Below are the code and all the weights of a small trained network. Each question names an input and a class and asks about switching units off, where a switched-off unit gives its printed mean instead of its output.

import numpy as np


def w(rows, s, z=0):
    codes = np.array(rows[::2]) - 128.0
    scale = np.full(codes.shape[1], s)
    scale[-1] = z or s
    return codes * scale


def norm(h):
    return h / np.sqrt((h * h).mean(-1, keepdims=True) + 1e-5)


def f(y):
    return y / 2 * (1 + np.tanh(0.7978845608 * (y + 0.044715 * y**3)))


def log_softmax(a):
    a = a - a.max(-1, keepdims=True)
    return a - np.log(np.exp(a).sum(-1, keepdims=True))


def net(x, mask):
    res = np.array(x, float).reshape(1, 4) / 4 @ E
    u = 0
    for l in range(4):
        y = f(norm(res) @ A[l][:, :-1].T + A[l][:, -1])
        res = res + np.where(mask[u : u + 3], y, B[l][:, -1]) @ B[l][:, :-1]
        u += 3
    return log_softmax(norm(res)[-1] @ U[:, :-1].T + U[:, -1])


A, B = {}, {}
E = w([
[54,110,192,174],'x0',
[166,191,119,98],'x1',
[84,119,78,154],'x2',
[139,192,88,5],'x3',
],0.0027)
A[0] = w([
[138,118,62,140,10],'0.n1',
[2,124,76,188,14],'0.n2',
[97,79,201,165,154],'0.n3',
],0.005,0.0011)
B[0] = w([
[91,102,138,18,120],'0.n1',
[87,121,137,249,247],'0.n2',
[1,184,40,159,255],'0.n3',
],0.0035,0.0014)
A[1] = w([
[91,187,116,3,75],'1.n1',
[88,198,140,127,214],'1.n2',
[116,123,116,148,9],'1.n3',
],0.0033,0.0013)
B[1] = w([
[123,108,81,52,226],'1.n1',
[208,53,5,94,254],'1.n2',
[53,154,174,35,56],'1.n3',
],0.002,0.00071)
A[2] = w([
[45,102,199,209,252],'2.n1',
[134,111,112,143,70],'2.n2',
[81,212,201,2,78],'2.n3',
],0.0046,0.0021)
B[2] = w([
[91,135,3,160,254],'2.n1',
[122,170,166,91,119],'2.n2',
[161,113,49,68,154],'2.n3',
],0.0056,0.0038)
A[3] = w([
[142,193,45,34,208],'3.n1',
[212,253,92,184,249],'3.n2',
[143,44,75,85,98],'3.n3',
],0.0034,0.0016)
B[3] = w([
[161,4,54,94,255],'3.n1',
[131,61,179,155,219],'3.n2',
[133,155,59,70,158],'3.n3',
],0.0039,0.0022)
U = w([
[229,111,219,190,170],'0',
[84,198,196,108,2],'1',
[23,128,55,249,226],'2',
[73,170,211,104,7],'3',
[189,100,59,2,221],'4',
[91,184,203,111,8],'5',
[107,174,166,124,20],'6',
],0.0095,0.0053)

Each question gives the input, the list of numbers given to net, and the class t.
The units are the neurons (one row each of A and B). Each row of codes is followed by its name. A weight is (code - 128) times the scale printed after its matrix; where a second scale follows, it is the last column's (A, B and U).
mask holds one flag per neuron, layer by layer. A switched-off neuron (its flag False) gives its mean, the last column of its row in B, instead of its output. The means were averaged over made-up inputs and are rounded, as every weight is.
A unit's drop is (log p(t) with every unit on - log p(t) with that unit switched off) / (log p(t) with every unit on - log p(t) with every unit switched off).
The circuit of an input: a set's keep is (log p(t) with only the set's units on - log p(t) with every unit switched off) / (log p(t) with every unit on - log p(t) with every unit switched off). Starting from all 12 units, units are removed one at a time, each time the one whose removal leaves the highest keep (on an exact tie, the one counted first), for as long as the keep stays at least 0.8.
circuit, biggest first: the units of the circuit, biggest drop first
top k neurons: the k neurons with the biggest drops, biggest first
top k neurons in layer l: the k neurons of layer l with the biggest drops, biggest first
drop when u is switched off: that unit's drop, to one decimal
input [-7,-7,-8,-2], class 0: circuit, biggest first	(2.n1, 2.n3)
input [-7,-3,-5,-4], class 0: top 2 neurons	(2.n1, 2.n3)
input [-4,2,-4,-6], class 0: top 3 neurons	(0.n2, 2.n1, 3.n2)
input [-4,-4,-8,0], class 0: top neuron in layer 2	(2.n1)
input [-5,4,-5,-7], class 0: top 2 neurons	(2.n1, 0.n2)
input [-8,8,-1,-7], class 0: top 2 neurons	(2.n1, 2.n3)
input [8,2,0,5], class 4: drop when 2.n3 is switched off	0.4
input [-6,2,-1,-5], class 0: drop when 2.n3 is switched off	0.1
input [8,3,0,4], class 4: drop when 0.n1 is switched off	-0.1
input [0,-1,-8,-1], class 0: top 2 neurons in layer 2	(2.n1, 2.n3)
